Below are the code and all the weights of a small trained network. Each question names an input and a target symbol and asks about switching units off, where a switched-off unit gives its printed mean instead of its output.

import numpy as np


def w(rows, s, z=0):
    codes = np.array(rows[::2]) - 128.0
    scale = np.full(codes.shape[1], s)
    scale[-1] = z or s
    return codes * scale


def f(y):
    return y / 2 * (1 + np.tanh(0.7978845608 * (y + 0.044715 * y**3)))


def softmax(a):
    e = np.exp(a - a.max(-1, keepdims=True))
    return e / e.sum(-1, keepdims=True)


def log_softmax(a):
    a = a - a.max(-1, keepdims=True)
    return a - np.log(np.exp(a).sum(-1, keepdims=True))


def net(x, mask):
    ids = ['βγδεζηθλμξπστφψ'.index(c) for c in x.split()]
    T = len(ids)
    res = E[ids] + P[:T]
    r = res
    for j in range(2):
        rows = slice(2 * j, 2 * j + 2)
        q, k, v = (r @ M[0][rows].T for M in (Q, K, V))
        z = softmax(np.where(np.tri(T) > 0, q @ k.T / 2**0.5, -1e9)) @ v
        o = O[0][rows]
        res = res + np.where(mask[j], z, o[:, -1]) @ o[:, :-1]
    y = f(res @ A[0][:, :-1].T + A[0][:, -1])
    res = res + np.where(mask[2:10], y, B[0][:, -1]) @ B[0][:, :-1]
    return log_softmax(res[-1] @ U[:, :-1].T + U[:, -1])


Q, K, V, O, A, B = {}, {}, {}, {}, {}, {}
E = w([
[196,115,144,144,165],'β',
[154,149,156,104,122],'γ',
[204,126,119,150,179],'δ',
[203,160,126,90,240],'ε',
[169,161,218,64,160],'ζ',
[112,184,194,46,127],'η',
[172,150,169,77,150],'θ',
[132,162,127,111,170],'λ',
[123,169,90,117,195],'μ',
[176,92,59,207,134],'ξ',
[159,137,29,190,210],'π',
[148,79,155,172,55],'σ',
[94,105,209,155,53],'τ',
[3,213,132,102,63],'φ',
[38,167,21,192,118],'ψ',
],0.012)
P = w([
[149,247,140,54,126],'0',
[166,166,121,168,110],'1',
[96,115,151,170,151],'2',
[155,157,118,190,103],'3',
[71,97,159,157,146],'4',
[136,164,113,208,90],'5',
[73,104,149,164,142],'6',
[150,172,112,197,97],'7',
],0.016)
Q[0] = w([
[161,254,150,191,140],'h1',
[180,173,83,122,65],'h1',
[165,75,89,37,101],'h2',
[21,19,130,95,199],'h2',
],0.0085)
K[0] = w([
[107,236,68,48,126],'h1',
[196,200,174,69,164],'h1',
[201,47,144,164,195],'h2',
[48,32,128,254,102],'h2',
],0.0092)
V[0] = w([
[19,171,7,129,71],'h1',
[127,128,31,242,84],'h1',
[255,95,71,130,164],'h2',
[90,141,20,82,242],'h2',
],0.0093)
O[0] = w([
[83,78,104,82,124,117],'h1',
[115,145,38,107,160,1],'h1',
[82,205,79,180,59,91],'h2',
[3,140,146,150,198,185],'h2',
],0.015,0.0065)
A[0] = w([
[130,145,77,204,106,254],'n1',
[73,91,80,134,147,150],'n2',
[126,187,60,119,60,253],'n3',
[181,253,134,181,90,93],'n4',
[27,132,143,132,138,132],'n5',
[128,190,174,91,167,165],'n6',
[77,137,162,91,75,109],'n7',
[139,101,210,61,50,151],'n8',
],0.0079,0.0056)
B[0] = w([
[115,192,118,43,145,216],'n1',
[147,159,122,109,36,165],'n2',
[195,227,137,75,150,166],'n3',
[52,20,170,60,24,255],'n4',
[212,54,2,175,143,208],'n5',
[94,85,36,230,64,205],'n6',
[167,122,175,134,229,150],'n7',
[161,157,108,156,162,216],'n8',
],0.0069,0.0097)
U = w([
[92,110,123,62,76,115],'β',
[137,110,127,132,133,126],'γ',
[62,124,123,65,102,94],'δ',
[4,78,120,167,112,9],'ε',
[139,91,152,133,110,48],'ζ',
[184,169,165,209,229,65],'η',
[104,103,153,115,126,128],'θ',
[102,143,138,191,221,186],'λ',
[114,101,87,233,215,107],'μ',
[123,192,92,50,145,255],'ξ',
[107,170,59,173,201,173],'π',
[205,120,75,69,92,188],'σ',
[253,79,57,150,119,110],'τ',
[117,50,149,50,187,176],'φ',
[111,4,33,105,83,93],'ψ',
],0.0059,0.004)

Each question gives the input, a string of symbols that net reads in full, and the target symbol t.
The units are the heads (2 rows each of Q, K, V and O) and the neurons (one row each of A and B). Each row of codes is followed by its name. A weight is (code - 128) times the scale printed after its matrix; where a second scale follows, it is the last column's (O, A, B and U).
mask holds one flag per unit, heads first, then neurons. A switched-off unit (its flag False) gives its mean, the last column of its rows in O or B, instead of its output. The means were averaged over made-up inputs and are rounded, as every weight is.
A unit's drop is (log p(t) with every unit on - log p(t) with that unit switched off) / (log p(t) with every unit on - log p(t) with every unit switched off).
The circuit of an input: a set's keep is (log p(t) with only the set's units on - log p(t) with every unit switched off) / (log p(t) with every unit on - log p(t) with every unit switched off). Starting from all 10 units, units are removed one at a time, each time the one whose removal leaves the highest keep (on an exact tie, the one counted first), for as long as the keep stays at least 0.8.
circuit, biggest first: the units of the circuit, biggest drop first
most important unit: the unit with the biggest drop
top k neurons: the k neurons with the biggest drops, biggest first
heads that matter: for each layer, one digit per head in row order, 1 if its drop is at least 0.15 and else 0, layers parted by /
input τ π ε ψ ε, target ψ: heads that matter -> 10
input ξ λ ζ θ φ δ, target ξ: heads that matter -> 11
input ε ε μ, target μ: heads that matter -> 01
input μ φ τ ξ β ε ψ ζ, target μ: circuit, biggest first -> (h2; n5; n4; n6)
input τ ξ φ ψ π, target ψ: most important unit -> h1
input ξ γ π λ, target ξ: circuit, biggest first -> (h2; h1; n3; n1)
input π δ μ π ε ξ ε, target ξ: circuit, biggest first -> (h1; h2; n3; n1)
input ζ ε ψ, target ψ: circuit, biggest first -> (h1; n5)
input τ ζ β, target τ: heads that matter -> 01
input ε μ σ π, target ε: heads that matter -> 11
input φ π ζ φ ε η δ ξ, target φ: circuit, biggest first -> (h2; h1)
input π ε φ δ ε ε σ λ, target π: top 2 neurons -> (n5; n4)
input τ φ μ ε ψ π σ η, target τ: heads that matter -> 01
input ε π ψ ε ζ, target ψ: most important unit -> h1
input η ε η ε ε ψ μ, target ψ: top 2 neurons -> (n5; n2)
input τ β γ ε, target τ: heads that matter -> 01
input μ γ τ τ θ φ, target μ: heads that matter -> 01
input ξ π γ β φ π, target ξ: top 2 neurons -> (n1; n3)
input ψ σ φ τ ε φ ε, target φ: heads that matter -> 11
input ξ δ β ζ ψ θ ξ ψ, target ξ: top 3 neurons -> (n3; n1; n6)
input π π β ε θ ζ, target π: top neuron -> (n5)
input π φ τ σ, target π: circuit, biggest first -> (h2; n4; h1)
